Here is a tiny trained network, its code and every weight. The questions are about switching its units off for an input and a target symbol, where a switched-off unit gives its printed mean instead of its output.

import numpy as np


def w(rows, s, z=0):
    codes = np.array(rows[::2]) - 128.0
    scale = np.full(codes.shape[1], s)
    scale[-1] = z or s
    return codes * scale


def f(y):
    return y / 2 * (1 + np.tanh(0.7978845608 * (y + 0.044715 * y**3)))


def softmax(a):
    e = np.exp(a - a.max(-1, keepdims=True))
    return e / e.sum(-1, keepdims=True)


def log_softmax(a):
    a = a - a.max(-1, keepdims=True)
    return a - np.log(np.exp(a).sum(-1, keepdims=True))


def net(x, mask):
    ids = ['ΔΣαεζλτ'.index(c) for c in x.split()]
    T = len(ids)
    res = E[ids] + P[:T]
    u = 0
    for l in range(3):
        r = res
        for j in range(2):
            rows = slice(2 * j, 2 * j + 2)
            q, k, v = (r @ M[l][rows].T for M in (Q, K, V))
            z = softmax(np.where(np.tri(T) > 0, q @ k.T / 2**0.5, -1e9)) @ v
            o = O[l][rows]
            res = res + np.where(mask[u + j], z, o[:, -1]) @ o[:, :-1]
        u += 2
        y = f(res @ A[l][:, :-1].T + A[l][:, -1])
        res = res + np.where(mask[u : u + 4], y, B[l][:, -1]) @ B[l][:, :-1]
        u += 4
    return log_softmax(res[-1] @ U[:, :-1].T + U[:, -1])


Q, K, V, O, A, B = {}, {}, {}, {}, {}, {}
E = w([
[70,109,173,97,161],'Δ',
[218,125,96,56,154],'Σ',
[77,212,60,149,112],'α',
[201,198,27,189,120],'ε',
[121,150,32,133,248],'ζ',
[111,172,179,82,80],'λ',
[172,209,212,174,68],'τ',
],0.018)
P = w([
[12,251,23,149,184],'0',
[26,194,109,177,189],'1',
[45,170,150,179,178],'2',
[82,142,174,172,162],'3',
[97,120,184,175,142],'4',
[118,91,175,172,140],'5',
[128,74,166,161,102],'6',
[151,70,160,145,84],'7',
[166,38,156,131,76],'8',
[185,31,144,129,49],'9',
[181,5,123,119,25],'10',
[206,3,121,111,15],'11',
[202,52,100,98,28],'12',
],0.0041)
Q[0] = w([
[164,48,199,177,79],'0.h0',
[99,167,137,85,160],'0.h0',
[159,108,252,129,100],'0.h1',
[95,139,95,63,134],'0.h1',
],0.04)
K[0] = w([
[30,221,116,163,157],'0.h0',
[94,71,124,163,90],'0.h0',
[4,164,174,127,185],'0.h1',
[129,56,87,129,125],'0.h1',
],0.033)
V[0] = w([
[83,182,117,5,121],'0.h0',
[113,187,189,113,136],'0.h0',
[147,198,182,39,191],'0.h1',
[115,141,136,107,141],'0.h1',
],0.011)
O[0] = w([
[207,88,2,114,42,239],'0.h0',
[123,187,67,55,68,5],'0.h0',
[193,77,113,51,76,34],'0.h1',
[144,132,136,116,111,55],'0.h1',
],0.0058,0.0025)
A[0] = w([
[9,78,164,193,79,3],'0.n0',
[69,43,155,77,112,135],'0.n1',
[186,96,141,122,64,62],'0.n2',
[120,235,126,66,144,141],'0.n3',
],0.011,0.0049)
B[0] = w([
[176,170,116,155,153,112],'0.n0',
[65,254,117,67,147,163],'0.n1',
[92,154,186,158,177,255],'0.n2',
[120,50,148,155,97,246],'0.n3',
],0.014,0.0028)
Q[1] = w([
[123,83,101,115,112],'1.h0',
[177,182,162,103,164],'1.h0',
[127,112,3,165,169],'1.h1',
[35,200,117,173,90],'1.h1',
],0.028)
K[1] = w([
[151,144,177,76,123],'1.h0',
[62,111,89,181,112],'1.h0',
[193,193,139,255,92],'1.h1',
[51,93,222,66,82],'1.h1',
],0.025)
V[1] = w([
[100,130,141,159,105],'1.h0',
[215,2,201,241,100],'1.h0',
[70,64,102,173,143],'1.h1',
[220,159,62,124,104],'1.h1',
],0.0055)
O[1] = w([
[135,133,117,91,107,134],'1.h0',
[162,2,99,194,94,169],'1.h0',
[134,176,96,111,150,119],'1.h1',
[122,133,210,124,167,253],'1.h1',
],0.0055,0.0035)
A[1] = w([
[202,223,172,71,86,54],'1.n0',
[104,87,103,4,109,1],'1.n1',
[254,232,103,122,78,115],'1.n2',
[18,66,16,86,165,133],'1.n3',
],0.0082,0.0069)
B[1] = w([
[191,61,107,157,85,152],'1.n0',
[51,150,124,191,247,139],'1.n1',
[74,94,162,147,155,253],'1.n2',
[200,192,196,165,86,186],'1.n3',
],0.012,0.0056)
Q[2] = w([
[53,165,158,57,104],'2.h0',
[63,95,36,122,199],'2.h0',
[234,108,253,91,161],'2.h1',
[233,110,142,152,206],'2.h1',
],0.031)
K[2] = w([
[117,248,175,136,84],'2.h0',
[146,143,85,253,139],'2.h0',
[219,128,209,11,213],'2.h1',
[253,45,172,127,212],'2.h1',
],0.028)
V[2] = w([
[54,142,101,60,128],'2.h0',
[2,67,94,100,83],'2.h0',
[203,151,201,157,134],'2.h1',
[30,97,32,91,88],'2.h1',
],0.0063)
O[2] = w([
[75,187,154,86,121,35],'2.h0',
[42,79,3,131,67,29],'2.h0',
[64,92,79,129,98,211],'2.h1',
[191,208,224,123,193,2],'2.h1',
],0.0044,0.0041)
A[2] = w([
[244,163,67,134,185,3],'2.n0',
[119,153,26,96,100,59],'2.n1',
[144,121,145,34,42,85],'2.n2',
[115,30,114,172,99,70],'2.n3',
],0.011,0.0077)
B[2] = w([
[31,88,205,70,183,252],'2.n0',
[2,131,126,63,114,86],'2.n1',
[17,102,64,107,164,216],'2.n2',
[155,172,219,127,167,252],'2.n3',
],0.013,0.0023)
U = w([
[138,232,88,63,129,153],'Δ',
[235,43,47,31,111,255],'Σ',
[185,113,31,123,8,182],'α',
[90,97,27,253,196,127],'ε',
[55,95,165,119,211,12],'ζ',
[39,64,78,115,53,165],'λ',
[104,75,187,166,42,74],'τ',
],0.0062,0.0078)

Each question gives the input, a string of symbols that net reads in full, and the target symbol t.
The units are the heads (2 rows each of Q, K, V and O) and the neurons (one row each of A and B). Each row of codes is followed by its name. A weight is (code - 128) times the scale printed after its matrix; where a second scale follows, it is the last column's (O, A, B and U).
mask holds one flag per unit, layer by layer, with each layer's heads first. A switched-off unit (its flag False) gives its mean, the last column of its rows in O or B, instead of its output. The means were averaged over made-up inputs and are rounded, as every weight is.
A unit's drop is (log p(t) with every unit on - log p(t) with that unit switched off) / (log p(t) with every unit on - log p(t) with every unit switched off).
The circuit of an input: a set's keep is (log p(t) with only the set's units on - log p(t) with every unit switched off) / (log p(t) with every unit on - log p(t) with every unit switched off). Starting from the 12 units with the biggest drops (on a tie, the unit counted first), units are removed one at a time, each time the one whose removal leaves the highest keep (on an exact tie, the one counted first), for as long as the keep stays at least 0.8.
units of the circuit, in order: the units of the circuit, biggest drop first
k most important neurons: the k neurons with the biggest drops, biggest first
top k neurons in layer l: the k neurons of layer l with the biggest drops, biggest first
which heads matter: for each layer, one digit per head in row order, 1 if its drop is at least 0.15 and else 0, layers parted by /
drop when u is switched off: that unit's drop, to one decimal
input α λ α, target λ: units of the circuit, in order : 2.n1; 0.h0
input τ ε τ Σ ε λ Δ, target Δ: most important neuron : 0.n1
input ε λ Δ Σ τ α ζ, target ζ: 2 most important neurons : 2.n0; 0.n3
input λ ε ε λ α, target λ: which heads matter : 10 / 00 / 10
input ε ε Σ ζ ε ε ε τ ε ζ, target ζ: which heads matter : 10 / 00 / 00
input ζ τ α, target τ: which heads matter : 10 / 10 / 00
input ζ τ ζ, target τ: units of the circuit, in order : 0.n3; 1.n3; 0.h0
input Δ ζ α, target Δ: units of the circuit, in order : 1.h0; 0.n1; 0.h1
input ε ε τ α, target τ: units of the circuit, in order : 0.n3; 0.h0; 2.n3; 1.n3
input ε λ ζ, target λ: top 2 neurons in layer 2 : 2.n1; 2.n0
input Σ α Σ ε Σ ε Σ λ, target λ: which heads matter : 00 / 00 / 10
input ε Σ Δ Δ, target Δ: 2 most important neurons : 0.n1; 1.n1
input Δ ζ ζ, target Δ: which heads matter : 00 / 10 / 00
input Σ ε Σ ε Σ ε Σ α, target Σ: which heads matter : 01 / 00 / 00
input Δ λ ζ Σ τ ε Σ ζ, target Σ: 3 most important neurons : 1.n1; 0.n2; 2.n2
input ζ ζ λ ζ Δ ε λ ζ, target λ: which heads matter : 10 / 00 / 11
input ε Σ ζ α α λ ε Σ ζ, target Σ: which heads matter : 01 / 01 / 01
input λ Σ ε Σ ε Σ α, target α: which heads matter : 00 / 00 / 00
input λ ε τ λ Σ ζ λ, target λ: 2 most important neurons : 2.n2; 0.n2
input Σ ε ε ζ ε ε ε Σ α, target Σ: top neuron in layer 1 : 1.n2
input Σ Σ ε Σ ε α α, target α: drop when 0.n3 is switched off : 0.1
input ε τ α λ ζ τ α ζ, target τ: drop when 0.h1 is switched off : 0.1
